[ 20.9   3.6 -10.9   3.7   3.8  25.5   9.3  -3.1  25.2  14.7   7.0  19.8
   4.9  18.8  16.0   4.1  11.4   0.0  -9.2 -24.3  18.1   5.1  14.3  -7.3
 -45.0  16.4  -2.0 -14.1  -0.3  -6.4] -> RQ.W
[-40.0  -9.3  -7.6   9.8 -16.7 -13.6 -12.8  -1.1  36.0  10.5   1.8 -22.3
 -41.9   3.3  16.9  -5.2  -3.8  -7.4  20.8  26.2   2.6  -5.2   3.6   9.4
 -38.7 -35.2   6.0  -8.4  -2.9  -9.8] -> TZ.L
[  5.4  -4.9 -12.6 -29.0  22.7  38.2  -8.5  -3.9  58.6  13.6   2.2   7.7
 -12.2  10.0  18.2  -1.3  14.4   2.1   5.3 -13.0  -2.3  12.7   0.2  -2.8
 -32.9 -18.1   8.8   2.1  -1.0 -28.8] -> RQ.K
[-16.0   0.9 -16.1 -20.6  26.9  29.1   9.3  -0.4  85.5  15.2   3.2  10.8
 -21.0  27.4  19.4   0.3  33.2  -3.9  -2.8 -19.5 -10.7   4.8   3.6  -6.6
 -31.6 -21.1   7.0  -5.6   3.8 -22.3] -> RQ.K
[-41.3 -17.7 -17.6  -7.8 -24.4 -10.1 -18.8   3.0  39.3  -3.6  -1.6  19.3
  38.2  -2.2 -26.9   2.7   1.1   0.8   3.1   9.2   8.9  21.3   0.5   1.5
   6.8  -1.9  -0.9 -57.2  -5.0   3.1] -> ZN.B
[-36.3   0.4   1.7 -11.4  -8.7  -2.7   2.4   2.1  43.4  13.3   0.5 -20.5
 -29.2  13.9  10.3  -5.1   6.7  -3.1  21.7  25.4  -0.3 -17.0  -5.3   2.2
 -32.6 -46.9   7.4  -3.4  -6.4 -11.0] -> TZ.C
[-13.9  -2.3  -3.9  16.2   0.3  19.3   0.8  -0.5   9.4   0.8   4.6  26.4
  -7.5  -8.1  -0.7  -6.2  13.2   8.7  -0.9  18.9  33.0  19.2  -3.5   7.6
 -15.1  27.8 -13.8 -15.4   4.0  27.0] -> TD.G
[ 10.8   1.4 -15.2  -9.1   2.1  28.3   4.6  -0.6  25.7   8.8   2.0  35.1
   5.1  -0.3  10.0   4.0  11.8   3.0  -5.5 -34.6  -3.7  12.1   6.3  -3.0
 -29.4   4.4   1.4  -6.6  -0.8 -22.5] -> RQ.K
[ -7.5  -8.0 -13.1 -31.6 -19.1  47.0 -12.4  -4.9  -4.3  14.6   6.4  11.7
 -12.3   7.7  31.7  -1.3  16.1   7.2  12.0  10.0  13.9  -0.8   9.9  -1.7
 -53.6 -39.3   1.2 -27.4  -5.4 -15.6] -> RQ.S
[  4.7  -4.7  -2.5 -25.0   4.8  55.7 -11.5  -4.5   1.3  15.9   6.5   0.4
  -7.3   8.6  30.5   1.0  13.0   8.8   4.5  -4.4   8.2  -0.6   8.5  -8.2
 -42.8 -10.8   1.4 -15.5  -3.4 -19.9] -> RQ.S
[-50.2 -11.9   1.4 -15.4  11.9 -12.1  -6.2   1.2  56.5  10.2   1.9  15.7
  28.2  -3.0 -25.0  -0.6  18.5   2.2  13.2  21.3  31.4   0.1  14.1   6.4
   5.4  22.0  12.4 -60.3   1.7  16.5] -> ZN.B
[-20.3   5.3 -14.2  -1.2 -16.4 -18.6  18.2  -0.5   1.6  -1.5  -1.3 -26.8
 -21.5 -10.2   1.4  -8.0  -6.5  -2.8   7.5  23.7  21.3 -11.2 -15.3   5.3
 -12.4   3.4  -0.7  42.4   3.9 -21.3] -> TZ.H
[-54.4  -5.4  -0.1 -20.0  10.0  34.8 -21.1   4.2  43.1  -3.0   2.7 -15.4
  56.3   8.3 -35.7  -1.5  11.9   8.8   7.1  20.9  54.6   5.4   3.6   4.1
  11.0  27.3   4.0 -50.6   2.3  13.7] -> ZN.B
[-21.2  -9.5 -11.1 -24.8   6.1  32.6 -29.2  -1.0  53.6   6.3  -2.7  -5.0
  31.9   7.0  -8.1   0.2   6.4   1.3   8.8 -13.1   4.8   1.7   3.0   1.4
 -23.5 -39.0   7.8 -32.6  -3.5  -2.7] -> ZN.A
[ -6.3   5.0  13.6  25.0  -5.6   0.0  -0.2   3.6 -43.4  -6.5   5.0   9.4
  -6.6  -6.1  -8.8  -2.8  23.3   4.8 -16.7  20.2  30.0   2.5  -4.5   1.9
 -10.6  28.5 -15.0  -3.0   9.4  32.6] -> TD.G
[ -1.7  -6.2 -10.1 -37.4 -18.9  40.0  -6.5  -9.1  23.4  17.7   6.2  22.8
 -22.2   3.8  30.8  -0.8   9.7   9.3  19.0  21.7   2.9   6.0   0.7  -8.4
 -40.0 -35.9  -0.5 -17.3  -9.0 -37.3] -> RQ.S

[ -8.2  -7.6  -2.1   1.5   3.7   3.1   6.1  16.0  15.2  -1.4  -4.9  -6.9
   2.5  -1.9 -26.7 -16.7  -2.1   4.3  27.1 -13.8   5.0  11.2   8.9  11.6
 -26.2  -5.7  39.9  -3.0  -8.4  18.9] -> SJ.DT
[ -2.8  14.4 -20.9 -12.6 -14.5   0.8   4.6  -3.5   9.0 -20.2   5.5 -30.0
  -6.7  13.0 -29.6 -13.8  34.1 -22.4  35.4 -22.3   8.4  15.4   6.0  -5.7
  -0.3   8.8 -11.9 -13.6   2.5  -9.8] -> Tn.ZZ
[  3.6  -2.3  19.1 -16.4  -2.0   6.7 -11.6 -27.3  -2.4  10.6   7.4 -18.5
   1.4 -10.6  30.9  12.7 -39.0  10.4 -14.8   9.3  -9.6 -30.1 -11.4   5.5
  12.5   3.9  37.3  12.4  14.8 -14.0] -> LC.BF
[ -2.3  -5.3   0.5 -13.5  -1.4  -9.1 -10.4  -5.0  -7.4   1.5  -0.6  -6.8
  -5.2  -6.3  20.9   9.1 -21.4   6.3  -8.3  -2.3  -3.2 -16.4 -10.3   5.2
   2.0   4.6  26.4  -4.3  12.7  -6.8] -> LC.BF
[ -3.3  18.2  57.5  -3.5 -24.4  -8.1  12.5  47.1  41.3 -17.1  15.0  16.9
  24.3 -11.4   0.0   2.4   4.3  18.8   6.5  11.2   5.6 -82.9   3.7  48.5
  -1.9  11.4  13.1 -10.3 -12.2 -20.5] -> JM.GJ
[  0.7   8.5   4.3 -12.7  -5.3  12.0   4.3   5.5  29.8 -20.1   5.6 -24.5
   0.9 -13.7   2.4 -14.1  25.5  -2.9   8.2  16.0   1.6   1.0  20.6   7.5
  24.0  -5.3  18.6  -5.6  11.1  -6.9] -> Tn.Gm
[ -2.0  -9.4   2.6 -24.7  -7.6   6.1   1.3   8.7  16.6 -13.9  -7.9 -12.2
   7.9  -7.4  -5.1  -5.2   3.1  -1.2  11.4  -5.6  -1.7  -5.2   8.8   3.5
  12.7  11.1   8.2  -9.5  10.4 -15.9] -> Tn.DG
[ -0.6  16.3  14.0  -7.9   1.6  16.2  10.1  12.0  11.1 -10.0   3.1 -29.8
   5.1  -9.6 -27.5 -23.8  18.4   2.7  18.6 -16.8   0.9  20.3  -0.3   5.4
 -57.6  -5.6  11.7   6.1  18.9  11.5] -> Tn.ZZ
[  1.6  23.3   5.3 -10.7 -21.2  -3.5   3.0  31.6  29.6 -25.0  11.6 -39.5
   1.0  -0.6 -59.5 -29.8  48.9  -2.1  85.2 -38.3   2.9 -42.4   5.1  46.0
 -89.2   4.8  18.4 -22.1  -3.7   4.3] -> Tn.Gm
[ -7.1 -24.7 -40.6 -10.3   2.9 -11.4  -1.4  -4.4  28.3 -28.8   2.2 -17.0
 -12.8  -8.8 -18.0  -1.6  15.1  -9.5  23.5 -15.2   6.8  51.8   7.7   0.4
  73.8   8.1  12.4 -10.4 -16.7   5.7] -> SJ.NJ
[ -1.5   4.8  32.8 -21.5 -22.8  -4.2  -9.3  12.0  41.2 -18.1   9.3  18.2
  18.8  -8.1  53.2  20.0  44.7   7.5  -7.2  44.8   1.7 -53.3  29.3  -0.7
  94.2  -1.8   2.3  -8.2  -1.6 -28.3] -> JM.ZB
